Here is a tiny trained network, its code and every weight. The questions are about switching its units off for an input and a class, where a switched-off unit gives its printed mean instead of its output.

import numpy as np


def w(rows, s, z=0):
    codes = np.array(rows[::2]) - 128.0
    scale = np.full(codes.shape[1], s)
    scale[-1] = z or s
    return codes * scale


def norm(h):
    return h / np.sqrt((h * h).mean(-1, keepdims=True) + 1e-5)


def f(y):
    return np.maximum(y, 0)


def log_softmax(a):
    a = a - a.max(-1, keepdims=True)
    return a - np.log(np.exp(a).sum(-1, keepdims=True))


def net(x, mask):
    res = np.array(x, float).reshape(1, 3) / 4 @ E
    u = 0
    for l in range(2):
        y = f(norm(res) @ A[l][:, :-1].T + A[l][:, -1])
        res = res + np.where(mask[u : u + 3], y, B[l][:, -1]) @ B[l][:, :-1]
        u += 3
    return log_softmax(norm(res)[-1] @ U[:, :-1].T + U[:, -1])


A, B = {}, {}
E = w([
[71,133,88,188,119,147,178,110,191],'x0',
[88,177,70,44,127,180,138,15,120],'x1',
[126,121,183,113,193,206,160,2,253],'x2',
],0.0076)
A[0] = w([
[143,157,51,18,32,83,164,149,28,130],'0.n0',
[121,162,181,17,156,210,150,18,101,57],'0.n1',
[91,24,255,120,125,137,4,203,118,1],'0.n2',
],0.0064,0.00094)
B[0] = w([
[88,207,79,209,131,106,121,35,143,245],'0.n0',
[161,22,254,69,215,106,179,63,54,254],'0.n1',
[248,133,71,64,34,64,115,191,162,202],'0.n2',
],0.0089,0.0081)
A[1] = w([
[210,166,104,94,117,37,54,170,223,70],'1.n0',
[2,56,134,109,117,116,214,81,249,234],'1.n1',
[206,132,108,162,136,105,66,218,47,253],'1.n2',
],0.0061,0.0014)
B[1] = w([
[36,92,179,66,1,182,67,145,131,255],'1.n0',
[116,125,110,160,135,140,136,250,81,238],'1.n1',
[193,61,112,53,194,204,104,37,207,252],'1.n2',
],0.0087,0.0053)
U = w([
[75,154,157,211,196,172,168,211,132,48],'0',
[188,82,140,84,64,136,61,133,186,248],'1',
[132,69,231,94,254,155,213,49,56,69],'2',
[53,233,50,188,150,67,98,26,120,75],'3',
],0.01,0.0011)

Each question gives the input, the list of numbers given to net, and the class t.
The units are the neurons (one row each of A and B). Each row of codes is followed by its name. A weight is (code - 128) times the scale printed after its matrix; where a second scale follows, it is the last column's (A, B and U).
mask holds one flag per neuron, layer by layer. A switched-off neuron (its flag False) gives its mean, the last column of its row in B, instead of its output. The means were averaged over made-up inputs and are rounded, as every weight is.
A unit's drop is (log p(t) with every unit on - log p(t) with that unit switched off) / (log p(t) with every unit on - log p(t) with every unit switched off).
The circuit of an input: a set's keep is (log p(t) with only the set's units on - log p(t) with every unit switched off) / (log p(t) with every unit on - log p(t) with every unit switched off). Starting from all 6 units, units are removed one at a time, each time the one whose removal leaves the highest keep (on an exact tie, the one counted first), for as long as the keep stays at least 0.8.
units of the circuit, in order: the units of the circuit, biggest drop first
k most important neurons: the k neurons with the biggest drops, biggest first
top k neurons in layer l: the k neurons of layer l with the biggest drops, biggest first
drop when u is switched off: that unit's drop, to one decimal
input [6,4,-1], class 0: top 2 neurons in layer 0 => (0.n0, 0.n1)
input [3,1,-1], class 0: 2 most important neurons => (0.n2, 1.n1)
input [2,-7,6], class 1: units of the circuit, in order => (0.n1)
input [8,-7,-2], class 1: 2 most important neurons => (0.n1, 0.n0)
input [2,-3,3], class 0: 2 most important neurons => (0.n1, 0.n2)
input [6,-1,6], class 0: 2 most important neurons => (1.n1, 1.n2)
input [4,-3,5], class 0: units of the circuit, in order => (0.n1, 1.n1)
input [2,-3,4], class 0: units of the circuit, in order => (0.n1, 1.n1)
input [4,0,-1], class 0: 3 most important neurons => (0.n2, 0.n1, 0.n0)
input [6,3,-1], class 0: 3 most important neurons => (1.n1, 0.n0, 0.n1)
input [-3,8,-4], class 3: 2 most important neurons => (0.n0, 1.n2)
input [8,0,4], class 0: 2 most important neurons => (1.n1, 0.n1)
input [-8,8,-7], class 3: drop when 0.n0 is switched off => 0.7
input [4,-6,2], class 1: drop when 0.n1 is switched off => 0.3
input [-7,3,-3], class 3: drop when 0.n0 is switched off => 0.9
input [-4,2,-8], class 3: drop when 0.n2 is switched off => 0.0
